[110 148 198  95 159 122] : Q153
[105 105  67 124 134 137] : Q569
[ 91 150 149 147 147 136] : Q787
dup Q569: 	[105]
asked: [150 149 147 147 136]	Q787
dup Q787: 	[147]
asked: [ 91 150 149 147 147 136]	Q787
asked: [149 147 147]	Q787

[186 134 149  94 170  87 162 121  66 109 192 122  87 166 102 113  60  92
 162 155 110 102  64  69  99 122  79]  Q415
[ 94 170  87 107 122  98  81 177  80 136 132 156 124 152  72 148  60  93
  99 147  98 139  96 138  85 132 100]  Q573
[181 192 118  80 186 147  93 157  51 109 144 149 108 154 117 127  48  99
 135  93  96 147 139 147 102 114  55]  Q225
asked: [181 192 118  80 186 147  93 157  51 109 144 149 108 154 117 127  48  99
 135  93  96 147 139 147 102 114  55]	Q225
asked: [ 94 170  87 162 121]	Q415
asked: [ 93  99 147  98 139  96]	Q573
asked: [ 69  99 122]	Q415
asked: [ 94 170  87 107 122  98  81 177  80 136 132 156 124 152  72 148  60  93
  99 147  98 139  96 138  85 132 100]	Q573
asked: [186 134 149  94 170  87 162 121  66 109 192 122  87 166 102 113  60  92
 162 155 110 102  64  69  99 122  79]	Q415
asked: [166 102 113]	Q415

[119 133 156 157 168 100  52 146 131  96 151 137 117 173 153 189 123 108
 125 121 105  94 129 126 152 165 165 169 176 111 156 117 131  68 105 139
 108 132 146 117 160 170  54 154  78] = Q238
[104 173  74 150 138  77 143 102 121 156 128 149 101  75  92 100 140 132
 107 111 131 196 136 103  73  97 149 123 115 176 115 123  61 140 141 121
 158  84 126 155  90 137 172  75 151] = Q855
[119 166  63 141 145  71 141  88 122 158 134 144  93  84 107  99 128 138
 103 105 137 194 125  88  72 101 143 115 111 166 110 121  65 142 159 121
 162  84 132 160  83 139 170  81 155] = Q490
[ 66  75  40 156 140  74  95 130 103  98 146 100 125 125 135 120 140 217
 128 125 146 135 158 111  99  93 136 156 140 162 154 136 120  95 137 115
 160  80 126 116  93 110 141 140 158] = Q116
[ 66  75  40 156 140  74  95 130 103  98 146 100 125 125 135 120 140 217
 128  80 146 135 158 111  99  93 136 156 140 162 154 136 120  95 137 115
  97  80 126 116  93 110 141 140 158] = Q999
[122 157  92 191 174  67 111 127 103 114  97 104 137 174 122 130 125 205
 174  92 144 120  91 174 127 147 113 185 138 140 188  95 169  79 109 143
 115 118 151 133  96 156  72 177 142] = Q653
[113 176 136 150 170 120  98 121 150 142 168 165  87 124 134 133 125  96
 183 137 140 154 161 140  97  95 135  78 137 147  85 177  63 123 162 132
 125  77 139 107 162 162 189  67 128] = Q657
[145 133  93  69 100 140 183 122 142 126 115 138 154  82 108  75 138 142
  86 148 133 139 146  74 131  84 108  88  83 145 109 129  98 209 157 147
 159 135 113 207 102 122 127  97 138] = Q877
[129 161  92 188 176  76 119 125 110 106 101 107 131 166 122 131 135 205
 138  73 140 112  96 142 136 149 114 179 139 131 175  97 176  82 106 139
 118 124 148 126  86 151  65 174 135] = Q617
asked: [104 173  74 150 138  77 143 102 121 156 128 149 101  75  92 100 140 132
 107 111 131 196 136 103  73  97 149 123 115 176 115 123  61 140 141 121
 158  84 126 155  90 137 172  75 151]	Q855
asked: [119 133 156 157 168 100  52 146 131  96 151 137 117 173 153 189 123 108
 125 121 105  94 129 126 152 165 165 169 176 111 156 117 131  68 105 139
 108 132 146 117 160 170  54 154  78]	Q238

[144 109  98 106 144  99 159 149  99 103] = Q71
[177  61  80  73 185  74 181 183  79  89] = Q40
[ 61 177  95  93 173  90 168  96  96  96] = Q796
[164  92  94  95 165  98 166 167  95  88] = Q296
asked: [177  61]	Q40
dup Q796: 	[96]

[ 89 109 133  92 110  79 130  96 128  87 133 123 137 121  87 154 121 155
 146 154 151 128 128 128  72  97 131 134 108 127 110 152 180 148 160 176
 153 176 118 159 164 112  73 116  81 109 157 121  86 149] = Q838
[120 125 184  79 196 192 119  79 130 116 107 176 135 117 109  94 140  91
 103 125 128 206 128  78 110 116 128 150 200 128 182  85 114  83 118 125
  89 127 128 116  73 167 105 149 119 124 143 162 112  88] = Q348
[136 134 170 142 153 128 126 144 126 128 145 156 119 128 152 135 109 141
 133 131 138 192 126 148 128 143 134 152 131 127 110 108 180 148 132 137
 125 112 182 153 129 158 143  92 123 139 122 165 150 127] = Q344
[113 119 130 133 123  87  92 137  96 128 121 133  79 110 122 130 148 128
 135 109 110  82  81 141 114 107 169 164 104 155 110 128  79 127  79  87
 132  79  87 158 139 128 128 189 111 114 105 111 120 133] = Q627
asked: [130 133 123  87  92 137  96 128 121 133  79 110]	Q627
asked: [127 110 108 180 148 132 137]	Q344
asked: [ 89 109 133  92 110  79 130  96 128  87 133 123 137 121  87 154 121 155
 146 154 151 128 128 128  72  97 131 134 108 127 110 152 180 148 160 176
 153 176 118 159 164 112  73 116  81 109 157 121  86 149]	Q838
asked: [131 134 108 127 110 152 180 148]	Q838
asked: [120 125 184  79 196 192 119  79 130 116 107 176 135 117 109  94 140  91
 103 125 128 206 128  78 110 116 128 150 200 128 182  85 114  83 118 125
  89 127 128 116  73 167 105 149 119 124 143 162 112  88]	Q348

[148 106 107 147 146 146 148 148 107 148] -> Q832
[ 74 185 184  76  77  76  74  74  74  74] -> Q905
[ 67 191 190  69  70  68  67  66 190  65] -> Q180
[108 149 148 109 110 110 148 109 149 109] -> Q481
[ 74  77 184 110 109 109 108 110 149 109] -> Q588
asked: [ 67 191 190  69  70  68  67  66 190  65]	Q180
asked: [109 110 110 148 109 149 109]	Q481
asked: [148 106 107 147 146 146 148 148 107 148]	Q832
asked: [ 74 185 184  76  77  76  74  74  74  74]	Q905
asked: [108 149 148 109 110 110 148 109 149 109]	Q481
asked: [148 106 107 147 146]	Q832

[133 147 120  96 157 132 128 133 128 127 144 128 135 139  92 135 106 140
 124 139 115 142 127 132 137 120 141 160 111 105 135 124 158 112 113 119
 134 130 116 171 120 142 132 121 130 119 130 145 144] = Q249
[138 166 106  84 184 128 128 133 131 107 139 159 104 112  95 119 110 147
  92 178 107 164 108 144 120 113 145 172 105 128 116 141 128 112 107 142
 124 116  96 150 112 136 132 131 122 109 124 126 117] = Q640
[152 127 134 109 191 137 148 143 118 143 130 159 142 145  89 140 100 130
 108 131 126 142 127 120 145 120 139 143  87 117 154 129 146 101 118 119
 144 136 116 168 120 165 146 102 142 131 149 126 126] = Q410
[133 147 120  96 157 132 128 133 128 132 144 128 135 139  92 135 106 140
 124 139 115 142 127 132 137 120 141 160 111 105 135 124 158 112 113 119
 134 130 116 171 120 142 132 121 130 117 130 145 144] = Q888
[148 133 134 101 157 103 115 128 131 122 167 112 142 145  92 135 104 147
 140 155 123 137 115 120 132  97 133 172 141 111 154 129 158 129 145 110
 124 127 100 156 131 124 159 116 126 128 112 158 122] = Q92
[118 147  93 105 143 128 167 143 134 117 139 151 129 128 109 135  97 150
 140 163 115 150 147 150 120 128 131 166 111 111 128 112 164  89 123 133
 124 127 112 159 115 142 132 116 126 109 106 139 149] = Q625
[133 160 106  88 170 128 135 138 128 112 139 151 117 123  97 124 106 144
 108 170 110 159 115 144 120 120 139 172 111 123 122 133 134 112 107 137
 124 122 104 156 115 142 132 126 122 113 124 132 133] = Q635
asked: [147 140]	Q92
asked: [166 111 111]	Q625
asked: [148 133 134 101 157 103 115 128 131 122 167 112 142 145  92 135 104 147
 140 155 123 137 115 120 132  97 133 172 141 111 154 129 158 129 145 110
 124 127 100 156 131 124 159 116 126 128 112 158 122]	Q92
asked: [118 147  93 105 143 128 167 143 134 117 139 151 129 128 109 135  97 150
 140 163 115 150 147 150 120 128 131 166 111 111 128 112 164  89 123 133
 124 127 112 159 115 142 132 116 126 109 106 139 149]	Q625

[149 114 149 114 115 148 148 149 149 150]  Q631
[ 77 192  76 190 190  78  79  78  76  76]  Q407
[140 122 141 122 122 140 139 139 141 140]  Q55
[ 77 192  76 190 190  78  80  78  77  76]  Q572
[131 134 130 133 133 130 131 131 130 131]  Q306
[134 130 134 129 129 133 133 133 134 134]  Q185
[142 142 123 141 142 123 124 123 124 123]  Q347
[116 150 115 149 148 116 116 116 115 116]  Q757
[132 133 132 132 133 132 131 131 132 132]  Q769
asked: [149 114 149 114 115 148 148 149 149]	Q631
asked: [ 77 192  76 190 190  78  80  78  77  76]	Q572

[ 69 193 195 196  67 134  67  69 193 191 192 197 196  69 197]  Q34
[183  85 169 103 167 104 105 103 103 105 167 104  83 185  82]  Q528
[166 103 103 103 169 103 167 167 104 105 105 103 103 167 103]  Q811
[143 121 123 122 147 122 146 145 122 121 123 122 123 146 123]  Q231
[121 146 145 146 121 196  67  69 193 191 192 197 196  69 197]  Q58
asked: [143 121 123 122 147 122 146 145 122 121 123 122 123 146 123]	Q231
asked: [166 103 103 103 169 103 167 167 104 105 105 103 103 167 103]	Q811
asked: [122 146 145 122 121]	Q231
asked: [103 103 169 103 167 167 104 105 105 103]	Q811

[182 153 140 158 139 128 126 127 126 126 148 136 127 130 126 132 128 129
 147 129 128 127 127 126 133 164 200 128 127 150 146 146 126 146 127 126
 151 131 146 125 126 126 135 196 140 156] : Q574
[128 126 126 127 126 163 150 161 146 136 126 127 159 130 146 128 188 131
 126 150 165 154 133 140 150 127 128 177 158 150 129 150 141 125 150 150
 126 129 150 144 144 152 127 128 126 126] : Q372
[128 126 126 126 126 162 149 160 145 136 126 127 158 130 146 128 187 131
 126 131 164 154 132 139 127 127 128 175 158 126 129 128 140 125 134 148
 126 129 125 145 144 152 127 128 126 126] : Q333
asked: [128 126 126 127 126 163 150 161 146 136 126 127 159 130 146 128 188 131
 126 150 165 154 133 140 150 127 128 177 158 150 129 150 141 125 150 150
 126 129 150 144 144 152 127 128 126 126]	Q372
asked: [149 160 145 136]	Q333
asked: [182 153 140 158 139 128 126 127 126 126 148 136 127 130 126 132 128 129
 147 129 128 127 127 126 133 164 200 128 127 150 146 146 126 146 127 126
 151 131 146 125 126 126 135 196 140 156]	Q574

[138 152 127 111 132 104 127 128 120 123 110 132 122 124  78 126 121 128
 155 129]  Q63
[162 131 136  87  91 145 127  70 113 102 128 103 131 127 102 152 128 115
 151 136]  Q422
[135 126 114 128 161  80 146 128 114 163 127 146 130 147 148 130 120 120
 122 137]  Q899
[156  62 122 156 124 187 120 105  68 104 120  91 133 168 115 157  59  96
 161  90]  Q803
[128  97 119 125 119  95 124 131 156 114 130 130 154 150 106 111 148 155
 138 132]  Q267
asked: [127 146 130 147 148 130 120 120 122]	Q899
asked: [130 130 154 150 106 111 148]	Q267
asked: [128  97 119 125 119  95 124 131 156 114 130 130 154 150 106 111 148 155
 138 132]	Q267
asked: [114 128 161  80 146 128 114 163 127 146]	Q899
asked: [138 152 127 111 132 104 127 128 120 123 110 132 122 124  78 126 121 128
 155 129]	Q63

